What each symbol does to the points:
~: Z715->Z297, Z834->Z507, Z394->Z494, Z112->Z70, Z156->Z884, Z873->Z664, Z843->Z749, Z18->Z785, Z29->Z358, Z569->Z861, Z258->Z638, Z940->Z805, Z949->Z897, Z400->Z394, Z494->Z273, Z489->Z337, Z523->Z380, Z413->Z606, Z641->Z156, Z514->Z848, Z507->Z511, Z332->Z689, Z905->Z587, Z804->Z905, Z454->Z413, Z629->Z132, Z823->Z589, Z28->Z252, Z785->Z846, Z845->Z287, Z100->Z275, Z689->Z381, Z821->Z804, Z27->Z326, Z455->Z896, Z469->Z459, Z638->Z756, Z958->Z834, Z957->Z541, Z380->Z823, Z88->Z187, Z846->Z100, Z433->Z61, Z209->Z134, Z457->Z106, Z861->Z894, Z275->Z122, Z78->Z958, Z809->Z400, Z285->Z704, Z396->Z445, Z252->Z715, Z759->Z454, Z273->Z489, Z805->Z433, Z864->Z78, Z70->Z864, Z749->Z210, Z884->Z396, Z358->Z285, Z300->Z209, Z490->Z332, Z187->Z469, Z589->Z29, Z419->Z21, Z664->Z455, Z848->Z50, Z210->Z957, Z232->Z216, Z756->Z470, Z50->Z641, Z538->Z569, Z528->Z809, Z277->Z759, Z882->Z18, Z21->Z277, Z896->Z490, Z704->Z843, Z445->Z538, Z541->Z622, Z106->Z88, Z122->Z419, Z368->Z28, Z287->Z258, Z216->Z523, Z606->Z879, Z459->Z940, Z622->Z700, Z484->Z528, Z511->Z882, Z326->Z514, Z894->Z873, Z700->Z299, Z132->Z949, Z297->Z300, Z879->Z457, Z299->Z484, Z381->Z821, Z587->Z232, Z470->Z929, Z929->Z112, Z337->Z629, Z897->Z845, Z134->Z27, Z61->Z368
@: Z715->Z252, Z834->Z958, Z394->Z400, Z112->Z929, Z156->Z641, Z873->Z894, Z843->Z704, Z18->Z882, Z29->Z589, Z569->Z538, Z258->Z287, Z940->Z459, Z949->Z132, Z400->Z809, Z494->Z394, Z489->Z273, Z523->Z216, Z413->Z454, Z641->Z50, Z514->Z326, Z507->Z834, Z332->Z490, Z905->Z804, Z804->Z821, Z454->Z759, Z629->Z337, Z823->Z380, Z28->Z368, Z785->Z18, Z845->Z897, Z100->Z846, Z689->Z332, Z821->Z381, Z27->Z134, Z455->Z664, Z469->Z187, Z638->Z258, Z958->Z78, Z957->Z210, Z380->Z523, Z88->Z106, Z846->Z785, Z433->Z805, Z209->Z300, Z457->Z879, Z861->Z569, Z275->Z100, Z78->Z864, Z809->Z528, Z285->Z358, Z396->Z884, Z252->Z28, Z759->Z277, Z273->Z494, Z805->Z940, Z864->Z70, Z70->Z112, Z749->Z843, Z884->Z156, Z358->Z29, Z300->Z297, Z490->Z896, Z187->Z88, Z589->Z823, Z419->Z122, Z664->Z873, Z848->Z514, Z210->Z749, Z232->Z587, Z756->Z638, Z50->Z848, Z538->Z445, Z528->Z484, Z277->Z21, Z882->Z511, Z21->Z419, Z896->Z455, Z704->Z285, Z445->Z396, Z541->Z957, Z106->Z457, Z122->Z275, Z368->Z61, Z287->Z845, Z216->Z232, Z606->Z413, Z459->Z469, Z622->Z541, Z484->Z299, Z511->Z507, Z326->Z27, Z894->Z861, Z700->Z622, Z132->Z629, Z297->Z715, Z879->Z606, Z299->Z700, Z381->Z689, Z587->Z905, Z470->Z756, Z929->Z470, Z337->Z489, Z897->Z949, Z134->Z209, Z61->Z433
^: Z715->Z459, Z834->Z756, Z394->Z541, Z112->Z897, Z156->Z209, Z873->Z156, Z843->Z523, Z18->Z70, Z29->Z905, Z569->Z848, Z258->Z489, Z940->Z606, Z949->Z400, Z400->Z957, Z494->Z622, Z489->Z299, Z523->Z689, Z413->Z100, Z641->Z300, Z514->Z252, Z507->Z470, Z332->Z569, Z905->Z455, Z804->Z664, Z454->Z846, Z629->Z528, Z823->Z821, Z28->Z187, Z785->Z864, Z845->Z494, Z100->Z958, Z689->Z861, Z821->Z873, Z27->Z368, Z455->Z396, Z469->Z454, Z638->Z337, Z958->Z638, Z957->Z589, Z380->Z381, Z88->Z277, Z846->Z78, Z433->Z457, Z209->Z433, Z457->Z419, Z861->Z50, Z275->Z834, Z78->Z258, Z809->Z210, Z285->Z232, Z396->Z27, Z252->Z469, Z759->Z785, Z273->Z700, Z805->Z879, Z864->Z287, Z70->Z845, Z749->Z380, Z884->Z134, Z358->Z587, Z300->Z805, Z490->Z538, Z187->Z759, Z589->Z804, Z419->Z511, Z664->Z884, Z848->Z715, Z210->Z823, Z232->Z490, Z756->Z629, Z50->Z297, Z538->Z514, Z528->Z749, Z277->Z18, Z882->Z112, Z21->Z882, Z896->Z445, Z704->Z216, Z445->Z326, Z541->Z29, Z106->Z21, Z122->Z507, Z368->Z88, Z287->Z273, Z216->Z332, Z606->Z275, Z459->Z413, Z622->Z358, Z484->Z843, Z511->Z929, Z326->Z28, Z894->Z641, Z700->Z285, Z132->Z809, Z297->Z940, Z879->Z122, Z299->Z704, Z381->Z894, Z587->Z896, Z470->Z132, Z929->Z949, Z337->Z484, Z897->Z394, Z134->Z61, Z61->Z106
*: Z715->Z28, Z834->Z78, Z394->Z809, Z112->Z470, Z156->Z50, Z873->Z861, Z843->Z285, Z18->Z511, Z29->Z823, Z569->Z445, Z258->Z845, Z940->Z469, Z949->Z629, Z400->Z528, Z494->Z400, Z489->Z494, Z523->Z232, Z413->Z759, Z641->Z848, Z514->Z27, Z507->Z958, Z332->Z896, Z905->Z821, Z804->Z381, Z454->Z277, Z629->Z489, Z823->Z523, Z28->Z61, Z785->Z882, Z845->Z949, Z100->Z785, Z689->Z490, Z821->Z689, Z27->Z209, Z455->Z873, Z469->Z88, Z638->Z287, Z958->Z864, Z957->Z749, Z380->Z216, Z88->Z457, Z846->Z18, Z433->Z940, Z209->Z297, Z457->Z606, Z861->Z538, Z275->Z846, Z78->Z70, Z809->Z484, Z285->Z29, Z396->Z156, Z252->Z368, Z759->Z21, Z273->Z394, Z805->Z459, Z864->Z112, Z70->Z929, Z749->Z704, Z884->Z641, Z358->Z589, Z300->Z715, Z490->Z455, Z187->Z106, Z589->Z380, Z419->Z275, Z664->Z894, Z848->Z326, Z210->Z843, Z232->Z905, Z756->Z258, Z50->Z514, Z538->Z396, Z528->Z299, Z277->Z419, Z882->Z507, Z21->Z122, Z896->Z664, Z704->Z358, Z445->Z884, Z541->Z210, Z106->Z879, Z122->Z100, Z368->Z433, Z287->Z897, Z216->Z587, Z606->Z454, Z459->Z187, Z622->Z957, Z484->Z700, Z511->Z834, Z326->Z134, Z894->Z569, Z700->Z541, Z132->Z337, Z297->Z252, Z879->Z413, Z299->Z622, Z381->Z332, Z587->Z804, Z470->Z638, Z929->Z756, Z337->Z273, Z897->Z132, Z134->Z300, Z61->Z805

In the rows, zero is written as 76.

The rows follow the links: the fewer symbols apart two points are, the more alike their rows tend to be.

Each row is also shifted at random along 5 hidden directions that mean nothing.

Some points, each with a row of numbers:
Z514
[60, 73, 80, 71, 73, 54, 87, 87, 64, 73, 69, 87, 78, 65, 73, 91, 66, 65, 78, 69, 68, 78, 85, 71, 71, 73, 76, 77, 74, 73, 81, 78, 80, 69, 77, 75, 73, 77, 76, 85, 79, 83, 74, 78, 63, 84, 74, 84, 77, 65, 84, 72, 81, 74, 75, 83, 89, 81, 76, 74, 82, 80, 72, 75, 76]
Z884
[70, 73, 81, 64, 70, 73, 88, 71, 89, 90, 68, 78, 79, 65, 72, 66, 87, 70, 66, 76, 81, 67, 70, 52, 79, 77, 75, 78, 72, 71, 79, 76, 70, 69, 76, 75, 82, 61, 74, 81, 78, 77, 85, 68, 70, 79, 69, 79, 84, 73, 77, 65, 71, 74, 68, 80, 67, 80, 81, 72, 93, 77, 80, 69, 71]
Z845
[64, 82, 77, 94, 74, 77, 75, 79, 87, 68, 93, 83, 74, 84, 83, 74, 80, 87, 73, 73, 81, 84, 73, 69, 79, 81, 76, 77, 74, 85, 80, 70, 75, 85, 72, 78, 79, 92, 78, 68, 64, 80, 80, 78, 72, 74, 88, 86, 85, 80, 75, 85, 87, 85, 84, 85, 79, 69, 63, 80, 89, 84, 76, 84, 84]
Z484
[63, 83, 76, 82, 69, 71, 78, 73, 71, 79, 83, 75, 83, 78, 81, 75, 74, 78, 78, 77, 74, 76, 76, 69, 72, 90, 79, 71, 61, 77, 72, 65, 70, 79, 70, 74, 81, 70, 81, 62, 72, 77, 84, 78, 80, 79, 89, 80, 78, 82, 90, 88, 71, 86, 78, 76, 82, 70, 78, 72, 82, 74, 75, 74, 77]
Z905
[113, 66, 69, 45, 79, 56, 70, 79, 75, 65, 73, 92, 82, 70, 79, 65, 69, 74, 75, 82, 83, 70, 77, 85, 76, 69, 94, 72, 76, 74, 74, 70, 68, 83, 77, 84, 80, 99, 80, 71, 94, 70, 86, 83, 91, 86, 73, 80, 93, 86, 68, 51, 77, 65, 78, 70, 63, 86, 64, 71, 74, 71, 72, 56, 84]
Z299
[76, 84, 69, 75, 70, 94, 61, 69, 62, 74, 73, 59, 82, 83, 71, 86, 65, 75, 90, 76, 66, 81, 77, 97, 72, 85, 73, 72, 69, 80, 65, 62, 77, 78, 73, 68, 74, 68, 82, 62, 75, 71, 69, 80, 81, 73, 81, 63, 61, 79, 81, 85, 66, 79, 77, 62, 84, 77, 81, 66, 54, 66, 71, 73, 69]
Z457
[86, 72, 83, 79, 76, 74, 75, 83, 80, 70, 76, 85, 68, 78, 80, 76, 74, 74, 69, 75, 82, 77, 76, 80, 77, 68, 79, 83, 85, 75, 85, 87, 82, 74, 83, 82, 71, 91, 69, 88, 70, 81, 72, 71, 72, 74, 72, 77, 73, 74, 70, 71, 84, 70, 74, 80, 74, 71, 65, 83, 79, 79, 79, 85, 77]
Z100
[48, 81, 81, 97, 75, 90, 66, 77, 67, 77, 88, 80, 74, 72, 76, 75, 70, 86, 74, 84, 87, 74, 82, 87, 77, 81, 89, 82, 70, 90, 85, 73, 81, 76, 80, 76, 72, 79, 75, 84, 70, 72, 89, 88, 69, 71, 87, 72, 73, 72, 80, 89, 60, 92, 75, 79, 75, 74, 68, 75, 66, 75, 79, 80, 67]
Z879
[78, 73, 81, 84, 78, 94, 65, 73, 79, 79, 76, 75, 70, 77, 74, 68, 77, 80, 70, 80, 84, 74, 75, 89, 77, 70, 80, 84, 88, 77, 83, 86, 81, 73, 83, 81, 71, 79, 70, 87, 71, 71, 76, 74, 74, 70, 71, 67, 66, 73, 68, 75, 69, 74, 69, 71, 65, 73, 73, 78, 63, 73, 79, 83, 69]
Z587
[72, 72, 67, 71, 77, 67, 73, 74, 65, 79, 75, 76, 87, 71, 70, 76, 70, 76, 83, 73, 71, 77, 80, 78, 67, 81, 78, 71, 70, 74, 70, 63, 72, 78, 73, 72, 84, 69, 79, 67, 90, 71, 77, 84, 80, 80, 76, 78, 81, 74, 84, 70, 69, 74, 74, 64, 73, 83, 87, 64, 68, 68, 65, 66, 76]
Z940
[99, 68, 82, 66, 76, 37, 93, 92, 72, 73, 74, 96, 69, 70, 84, 79, 71, 72, 67, 75, 81, 75, 85, 60, 71, 70, 80, 75, 71, 76, 89, 85, 83, 75, 89, 78, 75, 88, 67, 91, 85, 88, 77, 79, 74, 76, 72, 94, 86, 75, 81, 60, 89, 64, 80, 85, 77, 75, 71, 82, 98, 82, 74, 75, 81]
Z419
[85, 79, 86, 79, 70, 54, 99, 79, 68, 91, 71, 72, 67, 80, 83, 82, 79, 73, 69, 76, 75, 73, 81, 50, 68, 81, 64, 70, 60, 73, 81, 85, 83, 70, 87, 67, 73, 51, 67, 86, 76, 90, 74, 73, 74, 66, 76, 85, 71, 75, 95, 82, 75, 73, 77, 83, 86, 66, 93, 80, 97, 78, 78, 84, 71]
Z326
[53, 74, 80, 76, 75, 77, 84, 77, 87, 78, 72, 80, 76, 66, 70, 77, 84, 70, 71, 71, 75, 73, 72, 62, 81, 71, 72, 81, 82, 73, 80, 80, 74, 69, 72, 76, 76, 73, 75, 84, 71, 78, 77, 70, 62, 81, 70, 78, 80, 67, 70, 71, 79, 77, 71, 86, 76, 81, 73, 78, 86, 83, 80, 77, 75]
Z88
[64, 73, 83, 90, 74, 66, 83, 81, 64, 89, 79, 81, 72, 75, 76, 79, 74, 78, 72, 72, 77, 79, 86, 69, 64, 76, 73, 77, 76, 75, 86, 83, 83, 70, 83, 74, 76, 65, 69, 87, 79, 84, 76, 81, 66, 70, 75, 85, 73, 66, 90, 77, 72, 77, 72, 76, 79, 72, 89, 75, 77, 77, 70, 86, 71]
Z749
[101, 76, 73, 53, 75, 61, 86, 66, 69, 87, 74, 78, 77, 77, 79, 68, 82, 76, 77, 83, 74, 66, 79, 67, 71, 74, 79, 63, 70, 71, 68, 76, 63, 75, 67, 75, 78, 62, 85, 65, 89, 79, 90, 80, 88, 79, 79, 84, 86, 84, 82, 69, 66, 78, 79, 77, 77, 81, 90, 71, 78, 73, 73, 62, 80]
Z232
[73, 73, 67, 70, 78, 78, 70, 74, 82, 71, 76, 75, 85, 71, 72, 70, 77, 77, 79, 74, 76, 77, 70, 77, 79, 79, 79, 75, 75, 75, 70, 65, 70, 80, 71, 77, 84, 81, 79, 67, 81, 68, 77, 77, 80, 82, 74, 74, 85, 78, 69, 69, 77, 75, 75, 70, 68, 82, 73, 71, 74, 73, 73, 66, 80]
Z785
[103, 76, 86, 64, 77, 65, 87, 73, 86, 81, 81, 90, 62, 76, 87, 59, 88, 83, 60, 93, 95, 61, 75, 62, 84, 67, 88, 73, 72, 82, 85, 89, 71, 77, 81, 82, 71, 81, 74, 86, 77, 82, 99, 78, 81, 72, 80, 86, 90, 86, 70, 70, 71, 81, 80, 92, 66, 74, 67, 85, 94, 82, 88, 71, 77]
Z958
[46, 80, 75, 103, 86, 101, 66, 62, 70, 88, 91, 65, 73, 78, 72, 64, 83, 94, 75, 88, 85, 70, 78, 84, 76, 77, 79, 75, 76, 85, 75, 79, 74, 75, 72, 75, 74, 57, 77, 78, 76, 65, 90, 87, 77, 66, 84, 69, 72, 72, 76, 96, 51, 97, 74, 73, 67, 76, 89, 75, 56, 72, 79, 79, 69]
Z445
[66, 74, 78, 69, 69, 65, 85, 79, 70, 84, 63, 74, 83, 67, 71, 85, 72, 64, 78, 68, 68, 76, 77, 64, 70, 82, 69, 77, 68, 68, 75, 72, 78, 68, 78, 70, 80, 61, 73, 78, 79, 79, 69, 70, 69, 81, 70, 77, 71, 69, 87, 72, 76, 69, 70, 73, 82, 77, 85, 70, 83, 74, 72, 74, 70]
Z275
[62, 81, 88, 87, 72, 71, 87, 81, 94, 75, 86, 89, 68, 74, 85, 68, 87, 82, 60, 81, 92, 70, 71, 52, 87, 79, 81, 81, 68, 85, 89, 81, 76, 77, 79, 80, 75, 86, 71, 86, 61, 82, 91, 72, 67, 74, 85, 87, 88, 79, 74, 83, 82, 85, 78, 97, 75, 68, 58, 87, 107, 87, 88, 82, 78]
Z106
[89, 71, 84, 78, 75, 59, 91, 76, 64, 98, 73, 77, 67, 78, 78, 74, 79, 76, 69, 76, 77, 73, 86, 62, 62, 73, 69, 73, 76, 70, 83, 89, 81, 68, 85, 73, 75, 52, 68, 88, 85, 87, 76, 77, 74, 66, 70, 86, 72, 71, 91, 72, 69, 71, 72, 74, 75, 72, 100, 75, 79, 74, 70, 83, 70]
Z864
[104, 78, 76, 73, 82, 64, 88, 80, 83, 64, 74, 70, 63, 88, 86, 83, 80, 75, 74, 76, 72, 77, 72, 67, 83, 69, 63, 69, 75, 75, 73, 87, 80, 79, 79, 74, 67, 80, 73, 78, 69, 83, 63, 69, 82, 70, 74, 78, 75, 83, 68, 81, 94, 69, 88, 87, 85, 68, 72, 91, 92, 85, 85, 81, 85]
Z78
[65, 82, 78, 94, 81, 75, 88, 74, 78, 79, 82, 65, 67, 84, 81, 80, 83, 81, 75, 75, 72, 77, 74, 61, 77, 77, 60, 71, 72, 78, 75, 83, 78, 75, 74, 70, 72, 61, 73, 77, 68, 81, 71, 74, 73, 67, 81, 80, 73, 74, 80, 94, 80, 82, 83, 85, 85, 68, 86, 85, 86, 82, 80, 86, 78]
Z843
[92, 79, 70, 59, 73, 62, 75, 85, 67, 52, 69, 78, 78, 81, 78, 97, 61, 63, 90, 68, 58, 84, 79, 91, 78, 71, 73, 71, 77, 73, 66, 71, 75, 80, 68, 75, 70, 96, 86, 63, 73, 82, 62, 76, 78, 85, 79, 76, 73, 80, 74, 74, 94, 70, 87, 79, 98, 78, 63, 77, 73, 79, 72, 72, 86]
Z759
[72, 77, 84, 86, 73, 54, 81, 93, 59, 68, 75, 82, 72, 76, 83, 93, 59, 69, 76, 71, 72, 82, 86, 79, 69, 80, 77, 79, 68, 75, 84, 82, 88, 73, 88, 76, 70, 85, 68, 87, 70, 84, 66, 77, 72, 74, 80, 80, 64, 71, 90, 86, 84, 72, 78, 80, 91, 65, 70, 82, 81, 77, 75, 87, 75]
Z494
[55, 82, 81, 92, 71, 50, 85, 83, 68, 76, 92, 88, 82, 80, 89, 78, 74, 78, 74, 71, 72, 79, 80, 60, 67, 89, 80, 70, 62, 72, 77, 72, 69, 80, 69, 80, 82, 80, 79, 63, 70, 84, 86, 78, 78, 82, 94, 94, 82, 80, 98, 93, 82, 89, 80, 83, 90, 61, 77, 78, 94, 79, 72, 81, 86]
Z368
[88, 67, 71, 71, 84, 89, 60, 76, 69, 70, 67, 70, 75, 69, 67, 75, 66, 76, 79, 82, 81, 74, 79, 102, 77, 68, 81, 81, 83, 80, 77, 79, 86, 74, 89, 74, 71, 79, 69, 91, 87, 64, 67, 81, 79, 72, 64, 59, 68, 71, 63, 66, 66, 65, 71, 63, 61, 85, 74, 73, 51, 67, 76, 71, 67]
Z27
[52, 75, 77, 80, 75, 85, 87, 72, 79, 89, 66, 64, 75, 72, 65, 83, 84, 68, 77, 67, 66, 76, 75, 62, 75, 72, 57, 77, 82, 70, 75, 81, 78, 65, 73, 68, 75, 48, 74, 84, 74, 79, 65, 68, 61, 74, 65, 73, 69, 62, 77, 77, 74, 73, 70, 77, 80, 81, 93, 74, 77, 79, 75, 81, 69]
Z300
[48, 70, 77, 85, 82, 63, 80, 81, 56, 82, 73, 76, 80, 64, 69, 84, 67, 73, 80, 73, 70, 75, 87, 77, 66, 75, 76, 76, 74, 72, 78, 80, 80, 67, 79, 72, 76, 62, 73, 88, 86, 73, 74, 83, 68, 79, 74, 77, 71, 61, 87, 80, 67, 78, 71, 73, 81, 79, 91, 73, 66, 73, 71, 75, 72]
Z132
[87, 81, 72, 82, 74, 103, 64, 64, 81, 79, 81, 64, 72, 91, 74, 70, 82, 85, 79, 78, 77, 81, 71, 88, 77, 76, 70, 74, 84, 80, 71, 73, 74, 81, 71, 75, 75, 72, 80, 65, 70, 74, 73, 75, 80, 66, 77, 69, 69, 82, 70, 81, 73, 79, 78, 68, 72, 73, 79, 74, 62, 73, 74, 82, 74]
Z134
[75, 72, 83, 66, 76, 56, 101, 82, 95, 77, 67, 80, 70, 71, 77, 79, 90, 64, 66, 68, 72, 72, 70, 42, 83, 67, 62, 76, 81, 65, 80, 89, 75, 69, 74, 76, 75, 71, 71, 87, 71, 87, 70, 60, 65, 80, 65, 86, 85, 71, 69, 67, 96, 66, 76, 94, 81, 76, 75, 86, 108, 90, 83, 78, 82]
Z50
[72, 71, 78, 62, 75, 86, 69, 74, 86, 73, 72, 87, 78, 61, 69, 66, 78, 73, 70, 82, 86, 67, 72, 80, 85, 68, 91, 84, 83, 79, 81, 76, 72, 73, 75, 82, 75, 89, 77, 84, 78, 69, 88, 76, 71, 83, 71, 71, 84, 75, 61, 61, 69, 76, 68, 80, 63, 87, 60, 73, 74, 76, 81, 66, 73]
Z804
[58, 75, 68, 78, 74, 99, 65, 69, 96, 73, 79, 75, 85, 72, 66, 67, 84, 79, 77, 69, 78, 80, 64, 75, 83, 78, 75, 82, 84, 78, 73, 63, 70, 80, 67, 77, 86, 84, 79, 66, 71, 67, 76, 71, 69, 81, 72, 70, 84, 75, 61, 69, 80, 77, 71, 71, 63, 83, 66, 69, 74, 77, 73, 73, 77]
Z287
[105, 77, 74, 72, 77, 58, 78, 79, 67, 72, 83, 83, 70, 85, 86, 74, 72, 83, 76, 82, 81, 77, 82, 77, 71, 76, 80, 68, 68, 82, 77, 75, 76, 83, 80, 76, 75, 84, 77, 72, 83, 82, 81, 86, 87, 71, 83, 87, 84, 85, 82, 73, 78, 76, 85, 77, 78, 72, 77, 78, 80, 76, 72, 74, 82]

From each start, follow one symbol. Which point do you reach?
Answer with the point's name.
---
[118, 67, 81, 58, 77, 62, 84, 79, 83, 80, 70, 87, 64, 75, 80, 65, 81, 76, 64, 82, 88, 70, 78, 69, 76, 63, 79, 77, 83, 75, 85, 90, 78, 75, 88, 81, 72, 82, 68, 91, 84, 83, 80, 74, 79, 70, 65, 83, 84, 80, 68, 54, 80, 62, 75, 79, 64, 78, 74, 81, 86, 78, 78, 74, 76]
^	Z454
---
[93, 80, 77, 74, 72, 61, 81, 80, 73, 71, 79, 77, 74, 88, 86, 82, 74, 73, 78, 72, 67, 81, 76, 72, 72, 79, 72, 70, 72, 70, 71, 77, 73, 80, 72, 78, 75, 83, 79, 63, 69, 85, 71, 71, 83, 77, 82, 83, 73, 85, 84, 82, 89, 74, 83, 78, 89, 65, 74, 80, 85, 78, 74, 81, 85]
~	Z489
---
[102, 77, 77, 68, 79, 84, 69, 69, 58, 82, 72, 70, 65, 80, 75, 76, 69, 81, 79, 90, 80, 70, 86, 97, 73, 68, 81, 72, 76, 85, 76, 83, 81, 73, 83, 72, 65, 65, 77, 84, 85, 75, 81, 88, 84, 65, 76, 68, 67, 79, 76, 75, 56, 78, 78, 71, 76, 80, 86, 75, 52, 69, 77, 74, 66]
^	Z70
---
[89, 80, 79, 78, 78, 72, 94, 67, 67, 97, 72, 60, 62, 87, 77, 79, 85, 79, 76, 80, 71, 71, 82, 60, 69, 73, 57, 64, 72, 74, 72, 89, 79, 70, 78, 66, 69, 37, 74, 79, 80, 86, 73, 77, 78, 61, 74, 79, 69, 75, 87, 86, 66, 78, 80, 79, 85, 72, 106, 79, 78, 77, 77, 82, 70]
*	Z958
---
[82, 70, 82, 55, 72, 55, 92, 73, 75, 94, 69, 89, 79, 61, 75, 63, 83, 72, 65, 83, 85, 61, 78, 53, 72, 75, 86, 74, 68, 70, 81, 79, 68, 69, 78, 77, 82, 61, 74, 84, 91, 79, 96, 77, 76, 82, 72, 87, 90, 76, 84, 60, 64, 75, 69, 80, 66, 82, 86, 71, 91, 74, 77, 62, 72]
*	Z50
---
[87, 81, 71, 85, 79, 80, 75, 76, 73, 71, 79, 64, 70, 88, 79, 83, 73, 82, 82, 76, 73, 83, 77, 79, 76, 78, 65, 71, 71, 83, 73, 74, 84, 82, 80, 68, 73, 71, 74, 72, 74, 78, 64, 80, 80, 65, 78, 73, 70, 79, 76, 85, 81, 74, 85, 73, 81, 71, 80, 79, 74, 75, 74, 82, 75]
^	Z629
---
[61, 75, 81, 70, 67, 50, 97, 80, 71, 90, 67, 81, 82, 65, 75, 81, 76, 65, 72, 69, 71, 73, 80, 47, 67, 84, 71, 74, 62, 67, 79, 74, 75, 68, 78, 71, 83, 56, 73, 80, 82, 85, 78, 72, 68, 82, 74, 88, 80, 68, 95, 72, 76, 73, 70, 81, 83, 75, 90, 70, 97, 77, 72, 73, 73]
^	Z27
---
[71, 69, 75, 78, 83, 78, 77, 78, 80, 77, 71, 73, 74, 67, 71, 72, 78, 76, 73, 77, 81, 72, 75, 73, 78, 72, 74, 80, 78, 76, 80, 81, 81, 72, 83, 74, 76, 71, 68, 90, 81, 70, 71, 75, 73, 73, 66, 71, 76, 69, 69, 71, 74, 69, 72, 74, 65, 80, 78, 78, 76, 75, 79, 75, 71]
~	Z252
---
[38, 73, 78, 99, 79, 62, 81, 85, 57, 84, 80, 79, 81, 65, 71, 84, 66, 78, 78, 71, 75, 81, 88, 70, 62, 83, 74, 78, 66, 80, 84, 73, 86, 71, 84, 69, 80, 63, 68, 88, 84, 76, 74, 88, 64, 74, 78, 82, 74, 59, 93, 84, 68, 80, 72, 73, 79, 77, 90, 71, 73, 74, 67, 80, 69]
^	Z106
---
[65, 81, 81, 90, 80, 77, 86, 72, 83, 81, 86, 74, 67, 81, 82, 71, 89, 85, 69, 80, 81, 71, 74, 60, 81, 74, 71, 73, 75, 80, 78, 86, 74, 75, 73, 76, 72, 67, 75, 79, 69, 80, 84, 76, 73, 70, 82, 82, 81, 76, 75, 89, 76, 87, 81, 89, 79, 71, 79, 85, 88, 84, 83, 83, 78]
~	Z507
---
[96, 81, 76, 75, 77, 91, 78, 68, 71, 82, 69, 57, 61, 88, 75, 83, 79, 78, 80, 80, 71, 76, 78, 82, 77, 68, 59, 70, 81, 80, 72, 86, 83, 72, 79, 67, 64, 55, 75, 80, 74, 81, 65, 75, 77, 61, 71, 67, 62, 76, 73, 82, 70, 74, 81, 76, 84, 75, 89, 80, 65, 76, 80, 83, 69]
^	Z929
---
[56, 79, 83, 95, 74, 74, 75, 79, 58, 84, 80, 76, 75, 73, 78, 80, 67, 80, 74, 81, 80, 75, 85, 79, 68, 84, 81, 78, 64, 81, 83, 78, 84, 71, 86, 73, 73, 65, 70, 86, 76, 76, 81, 84, 72, 70, 83, 76, 66, 70, 93, 90, 60, 85, 72, 74, 79, 69, 84, 74, 70, 71, 76, 82, 67]
*	Z122
---
[59, 70, 77, 81, 81, 54, 83, 86, 62, 75, 71, 79, 78, 65, 74, 86, 67, 71, 77, 72, 71, 76, 84, 73, 69, 75, 74, 76, 71, 72, 80, 81, 82, 70, 83, 73, 75, 71, 69, 90, 85, 77, 69, 80, 70, 79, 72, 79, 75, 64, 84, 77, 77, 72, 75, 76, 81, 77, 83, 77, 77, 76, 73, 76, 75]
^	Z459
